Below are the code and all the weights of a small trained network. Each question names an input and a class and asks about switching units off, where a switched-off unit gives its printed mean instead of its output.

import numpy as np


def w(rows, s, z=0):
    codes = np.array(rows[::2]) - 128.0
    scale = np.full(codes.shape[1], s)
    scale[-1] = z or s
    return codes * scale


def f(y):
    return y / 2 * (1 + np.tanh(0.7978845608 * (y + 0.044715 * y**3)))


def log_softmax(a):
    a = a - a.max(-1, keepdims=True)
    return a - np.log(np.exp(a).sum(-1, keepdims=True))


def net(x, mask):
    res = np.array(x, float).reshape(1, 7) / 4 @ E
    y = f(res @ A[0][:, :-1].T + A[0][:, -1])
    res = res + np.where(mask, y, B[0][:, -1]) @ B[0][:, :-1]
    return log_softmax(res[-1] @ U[:, :-1].T + U[:, -1])


A, B = {}, {}
E = w([
[130,129,129],'x0',
[237,121,137],'x1',
[129,126,127],'x2',
[126,163,254],'x3',
[129,128,127],'x4',
[129,127,128],'x5',
[141,233,102],'x6',
],0.0054)
A[0] = w([
[117,39,155,55],'n0',
[217,123,127,7],'n1',
[26,146,116,92],'n2',
[113,138,129,204],'n3',
[112,150,198,65],'n4',
[141,118,121,108],'n5',
[111,149,210,63],'n6',
[127,167,129,60],'n7',
[117,136,193,46],'n8',
[119,132,176,42],'n9',
[146,138,123,12],'n10',
[129,112,91,48],'n11',
[118,45,154,49],'n12',
[114,149,119,116],'n13',
[124,124,162,56],'n14',
[114,89,145,71],'n15',
[132,207,111,48],'n16',
[218,120,128,15],'n17',
[123,105,56,74],'n18',
[128,139,115,29],'n19',
[112,146,187,83],'n20',
[134,195,113,93],'n21',
[119,136,150,107],'n22',
[121,112,41,33],'n23',
[137,218,103,57],'n24',
[137,116,87,39],'n25',
[12,141,127,4],'n26',
[128,116,85,54],'n27',
[130,233,104,34],'n28',
[89,98,139,123],'n29',
[118,109,133,187],'n30',
[123,157,121,176],'n31',
[130,203,112,74],'n32',
[112,141,123,235],'n33',
[158,128,127,49],'n34',
[83,130,90,83],'n35',
[191,127,126,82],'n36',
[114,92,138,174],'n37',
[114,133,114,212],'n38',
[121,22,163,28],'n39',
],0.011,0.0035)
B[0] = w([
[86,76,113,135],'n0',
[122,145,212,133],'n1',
[152,133,208,216],'n2',
[150,122,108,213],'n3',
[132,173,96,166],'n4',
[126,136,135,114],'n5',
[134,185,90,186],'n6',
[106,117,124,105],'n7',
[120,176,114,136],'n8',
[113,164,127,107],'n9',
[90,132,165,68],'n10',
[109,159,125,100],'n11',
[85,82,118,126],'n12',
[129,124,129,133],'n13',
[110,153,137,95],'n14',
[110,113,129,99],'n15',
[91,84,120,150],'n16',
[124,151,212,138],'n17',
[124,184,98,172],'n18',
[95,136,146,73],'n19',
[134,165,101,157],'n20',
[107,87,117,165],'n21',
[127,138,122,122],'n22',
[118,203,110,173],'n23',
[84,67,127,177],'n24',
[110,172,138,100],'n25',
[121,138,254,178],'n26',
[110,164,123,110],'n27',
[76,59,117,184],'n28',
[136,109,130,143],'n29',
[141,114,107,182],'n30',
[140,111,109,194],'n31',
[102,85,115,162],'n32',
[164,116,95,255],'n33',
[113,133,158,87],'n34',
[144,161,137,141],'n35',
[127,129,178,139],'n36',
[136,103,102,173],'n37',
[156,125,102,223],'n38',
[69,65,117,144],'n39',
],0.039,0.0021)
U = w([
[161,69,107,255],'0',
[25,17,81,65],'1',
[173,100,255,103],'2',
[45,233,28,69],'3',
[203,58,98,113],'4',
],0.0056,0.0075)

Each question gives the input, the list of numbers given to net, and the class t.
The units are the neurons (one row each of A and B). Each row of codes is followed by its name. A weight is (code - 128) times the scale printed after its matrix; where a second scale follows, it is the last column's (A, B and U).
mask holds one flag per neuron, in row order. A switched-off neuron (its flag False) gives its mean, the last column of its row in B, instead of its output. The means were averaged over made-up inputs and are rounded, as every weight is.
A unit's drop is (log p(t) with every unit on - log p(t) with that unit switched off) / (log p(t) with every unit on - log p(t) with every unit switched off).
The circuit of an input: a set's keep is (log p(t) with only the set's units on - log p(t) with every unit switched off) / (log p(t) with every unit on - log p(t) with every unit switched off). Starting from the 12 units with the biggest drops (on a tie, the unit counted first), units are removed one at a time, each time the one whose removal leaves the highest keep (on an exact tie, the one counted first), for as long as the keep stays at least 0.8.
circuit, biggest first: the units of the circuit, biggest drop first
k most important neurons: the k neurons with the biggest drops, biggest first
drop when u is switched off: that unit's drop, to one decimal
input [-2,-6,4,-4,7,7,-8], class 1: 2 most important neurons => (n39 n0)
input [-6,-4,-5,4,8,1,-8], class 1: circuit, biggest first => (n39)
input [4,-7,-2,-8,-7,6,5], class 3: 3 most important neurons => (n23 n18 n27)
input [8,7,2,6,-4,4,3], class 2: circuit, biggest first => (n17 n1)
input [-2,4,-3,-8,6,-4,-5], class 3: circuit, biggest first => (n23 n18)
input [2,-2,3,5,0,-2,5], class 1: circuit, biggest first => (n28 n24)
input [1,-5,-3,4,-6,-6,-8], class 1: 3 most important neurons => (n39 n0 n12)
input [5,-4,-2,8,-5,7,7], class 3: 3 most important neurons => (n6 n4 n20)
input [-2,2,5,7,3,6,4], class 3: 2 most important neurons => (n6 n4)
input [0,8,6,5,4,7,-3], class 2: 2 most important neurons => (n17 n1)
input [-6,-8,-7,-2,4,0,-4], class 2: 2 most important neurons => (n26 n2)
input [-5,2,5,-8,3,2,5], class 3: 2 most important neurons => (n23 n18)
input [-6,-5,1,-7,5,5,-3], class 3: 2 most important neurons => (n23 n18)
input [4,-2,8,-2,5,2,5], class 1: drop when n24 is switched off => 0.3
input [-7,6,-2,-6,2,1,3], class 2: drop when n6 is switched off => 0.2
input [8,-4,-7,8,1,3,8], class 1: drop when n16 is switched off => 0.2
